Below are the code and all the weights of a small trained network. Each question names an input and a class and asks about switching units off, where a switched-off unit gives its printed mean instead of its output.

import numpy as np


def w(rows, s, z=0):
    codes = np.array(rows[::2]) - 128.0
    scale = np.full(codes.shape[1], s)
    scale[-1] = z or s
    return codes * scale


def norm(h):
    return h / np.sqrt((h * h).mean(-1, keepdims=True) + 1e-5)


def f(y):
    return np.maximum(y, 0)


def log_softmax(a):
    a = a - a.max(-1, keepdims=True)
    return a - np.log(np.exp(a).sum(-1, keepdims=True))


def net(x, mask):
    res = np.array(x, float).reshape(1, 3) / 4 @ E
    u = 0
    for l in range(2):
        y = f(norm(res) @ A[l][:, :-1].T + A[l][:, -1])
        res = res + np.where(mask[u : u + 12], y, B[l][:, -1]) @ B[l][:, :-1]
        u += 12
    return log_softmax(norm(res)[-1] @ U[:, :-1].T + U[:, -1])


A, B = {}, {}
E = w([
[209,109,2],'x0',
[37,29,193],'x1',
[58,177,77],'x2',
],0.0065)
A[0] = w([
[111,199,88,98],'0.n0',
[150,104,150,152],'0.n1',
[130,87,118,94],'0.n2',
[107,89,147,51],'0.n3',
[142,17,99,157],'0.n4',
[147,145,125,251],'0.n5',
[119,126,134,119],'0.n6',
[132,38,80,157],'0.n7',
[120,110,181,41],'0.n8',
[248,136,132,124],'0.n9',
[167,100,148,184],'0.n10',
[102,117,179,9],'0.n11',
],0.016,0.0027)
B[0] = w([
[60,202,151,197],'0.n0',
[92,138,110,168],'0.n1',
[129,167,150,156],'0.n2',
[167,115,156,170],'0.n3',
[184,246,129,229],'0.n4',
[92,108,122,184],'0.n5',
[132,122,130,140],'0.n6',
[208,217,141,219],'0.n7',
[103,78,182,180],'0.n8',
[137,18,7,254],'0.n9',
[60,144,81,186],'0.n10',
[104,65,164,182],'0.n11',
],0.018,0.0069)
A[1] = w([
[200,144,166,237],'1.n0',
[149,100,120,61],'1.n1',
[183,103,77,176],'1.n2',
[176,23,50,193],'1.n3',
[253,180,212,114],'1.n4',
[83,189,76,213],'1.n5',
[206,81,97,221],'1.n6',
[177,49,59,132],'1.n7',
[170,28,95,163],'1.n8',
[84,48,168,3],'1.n9',
[103,37,199,115],'1.n10',
[83,21,200,167],'1.n11',
],0.013,0.0023)
B[1] = w([
[142,160,62,185],'1.n0',
[91,152,119,138],'1.n1',
[95,62,148,200],'1.n2',
[77,27,27,246],'1.n3',
[206,244,6,221],'1.n4',
[108,107,248,238],'1.n5',
[45,101,141,192],'1.n6',
[71,63,70,221],'1.n7',
[93,144,83,206],'1.n8',
[189,103,176,201],'1.n9',
[242,76,179,227],'1.n10',
[234,102,131,253],'1.n11',
],0.017,0.0066)
U = w([
[113,135,105,1],'0',
[86,42,21,200],'1',
[42,211,170,141],'2',
[238,52,151,157],'3',
[180,248,60,181],'4',
],0.014,0.0075)

Each question gives the input, the list of numbers given to net, and the class t.
The units are the neurons (one row each of A and B). Each row of codes is followed by its name. A weight is (code - 128) times the scale printed after its matrix; where a second scale follows, it is the last column's (A, B and U).
mask holds one flag per neuron, layer by layer. A switched-off neuron (its flag False) gives its mean, the last column of its row in B, instead of its output. The means were averaged over made-up inputs and are rounded, as every weight is.
A unit's drop is (log p(t) with every unit on - log p(t) with that unit switched off) / (log p(t) with every unit on - log p(t) with every unit switched off).
The circuit of an input: a set's keep is (log p(t) with only the set's units on - log p(t) with every unit switched off) / (log p(t) with every unit on - log p(t) with every unit switched off). Starting from the 12 units with the biggest drops (on a tie, the unit counted first), units are removed one at a time, each time the one whose removal leaves the highest keep (on an exact tie, the one counted first), for as long as the keep stays at least 0.8.
circuit, biggest first: the units of the circuit, biggest drop first
most important unit: the unit with the biggest drop
top k neurons: the k neurons with the biggest drops, biggest first
top k neurons in layer l: the k neurons of layer l with the biggest drops, biggest first
drop of u: that unit's drop, to one decimal
input [4,-5,7], class 2: most important unit -> 0.n0
input [-5,0,5], class 3: top 2 neurons in layer 0 -> (0.n4, 0.n7)
input [6,4,-8], class 4: top 2 neurons -> (0.n4, 0.n7)
input [-3,-2,1], class 2: top 3 neurons in layer 0 -> (0.n9, 0.n0, 0.n8)
input [-1,7,5], class 4: circuit, biggest first -> (0.n9, 0.n10, 1.n4, 0.n3)
input [-1,8,1], class 4: circuit, biggest first -> (0.n9, 0.n4, 1.n4)
input [3,0,3], class 4: top 2 neurons -> (0.n9, 0.n7)
input [-3,8,-3], class 3: top 2 neurons -> (0.n11, 0.n8)
input [-1,5,-1], class 4: top 2 neurons in layer 0 -> (0.n4, 0.n9)
input [-5,-3,0], class 3: top 3 neurons -> (0.n4, 0.n7, 0.n9)
input [1,5,7], class 4: top 2 neurons -> (0.n9, 0.n10)
input [-2,7,2], class 3: top 3 neurons in layer 0 -> (0.n11, 0.n8, 0.n7)
input [7,0,8], class 2: top 2 neurons in layer 0 -> (0.n0, 0.n4)
input [7,-2,7], class 2: top 2 neurons in layer 0 -> (0.n0, 0.n9)
input [8,3,-2], class 4: circuit, biggest first -> (0.n4)
input [1,3,8], class 2: drop of 0.n9 -> 0.2
